Below are the code and all the weights of a small trained network. Each question names an input and a class and asks about switching units off, where a switched-off unit gives its printed mean instead of its output.

import numpy as np


def w(rows, s, z=0):
    codes = np.array(rows[::2]) - 128.0
    scale = np.full(codes.shape[1], s)
    scale[-1] = z or s
    return codes * scale


def f(y):
    return y / 2 * (1 + np.tanh(0.7978845608 * (y + 0.044715 * y**3)))


def log_softmax(a):
    a = a - a.max(-1, keepdims=True)
    return a - np.log(np.exp(a).sum(-1, keepdims=True))


def net(x, mask):
    res = np.array(x, float).reshape(1, 2) / 4 @ E
    y = f(res @ A[0][:, :-1].T + A[0][:, -1])
    res = res + np.where(mask, y, B[0][:, -1]) @ B[0][:, :-1]
    return log_softmax(res[-1] @ U[:, :-1].T + U[:, -1])


A, B = {}, {}
E = w([
[74,129,115,72,253,88,42],'x0',
[172,118,21,37,192,206,137],'x1',
],0.012)
A[0] = w([
[102,159,21,47,99,192,104,84],'neuron 1',
[54,204,203,185,71,23,123,134],'neuron 2',
[34,209,234,108,88,107,132,79],'neuron 3',
[214,161,20,111,169,205,156,64],'neuron 4',
[114,167,120,202,83,34,90,76],'neuron 5',
[56,160,88,111,212,69,53,78],'neuron 6',
[87,111,123,115,207,58,80,104],'neuron 7',
[197,59,78,112,155,158,134,254],'neuron 8',
[122,184,173,189,59,52,74,92],'neuron 9',
[37,149,152,67,197,84,41,184],'neuron 10',
[230,147,110,148,43,145,189,73],'neuron 11',
[179,105,116,137,2,121,227,179],'neuron 12',
],0.0085,0.015)
B[0] = w([
[152,91,81,156,193,106,109,164],'neuron 1',
[109,100,77,140,132,119,72,236],'neuron 2',
[160,81,89,148,222,112,146,168],'neuron 3',
[159,69,39,160,204,72,147,170],'neuron 4',
[162,107,84,153,176,111,142,163],'neuron 5',
[202,195,116,182,129,168,215,182],'neuron 6',
[182,168,91,138,98,160,142,177],'neuron 7',
[79,120,128,132,71,86,60,236],'neuron 8',
[151,111,72,145,149,93,87,189],'neuron 9',
[124,152,160,155,59,156,139,236],'neuron 10',
[248,192,150,148,163,165,227,179],'neuron 11',
[115,167,139,103,77,170,135,248],'neuron 12',
],0.015,0.016)
U = w([
[172,206,126,135,102,202,182,100],'0',
[139,44,78,137,167,88,110,86],'1',
[5,140,159,108,48,136,64,251],'2',
[119,85,141,106,158,135,144,97],'3',
[128,111,159,106,143,141,150,92],'4',
[122,126,164,106,153,115,165,98],'5',
],0.02,0.011)

Each question gives the input, the list of numbers given to net, and the class t.
The units are the neurons (one row each of A and B). Each row of codes is followed by its name. A weight is (code - 128) times the scale printed after its matrix; where a second scale follows, it is the last column's (A, B and U).
mask holds one flag per neuron, in row order. A switched-off neuron (its flag False) gives its mean, the last column of its row in B, instead of its output. The means were averaged over made-up inputs and are rounded, as every weight is.
A unit's drop is (log p(t) with every unit on - log p(t) with that unit switched off) / (log p(t) with every unit on - log p(t) with every unit switched off).
The circuit of an input: a set's keep is (log p(t) with only the set's units on - log p(t) with every unit switched off) / (log p(t) with every unit on - log p(t) with every unit switched off). Starting from all 12 units, units are removed one at a time, each time the one whose removal leaves the highest keep (on an exact tie, the one counted first), for as long as the keep stays at least 0.8.
circuit, biggest first: the units of the circuit, biggest drop first
top k neurons: the k neurons with the biggest drops, biggest first
drop when u is switched off: that unit's drop, to one decimal
input [3,-4], class 1: circuit, biggest first -> (neuron 12)
input [3,2], class 2: top 2 neurons -> (neuron 11; neuron 8)
input [7,6], class 0: top 2 neurons -> (neuron 6; neuron 10)
input [0,-3], class 2: top 2 neurons -> (neuron 4; neuron 11)
input [8,8], class 0: top 3 neurons -> (neuron 6; neuron 10; neuron 7)
input [-6,-8], class 1: top 2 neurons -> (neuron 2; neuron 9)
input [8,-8], class 0: top 3 neurons -> (neuron 6; neuron 10; neuron 7)
input [6,5], class 0: top 2 neurons -> (neuron 6; neuron 10)
input [7,5], class 0: drop when neuron 6 is switched off -> 0.5
input [5,1], class 0: drop when neuron 6 is switched off -> 1.2
input [8,-7], class 0: drop when neuron 6 is switched off -> 1.1
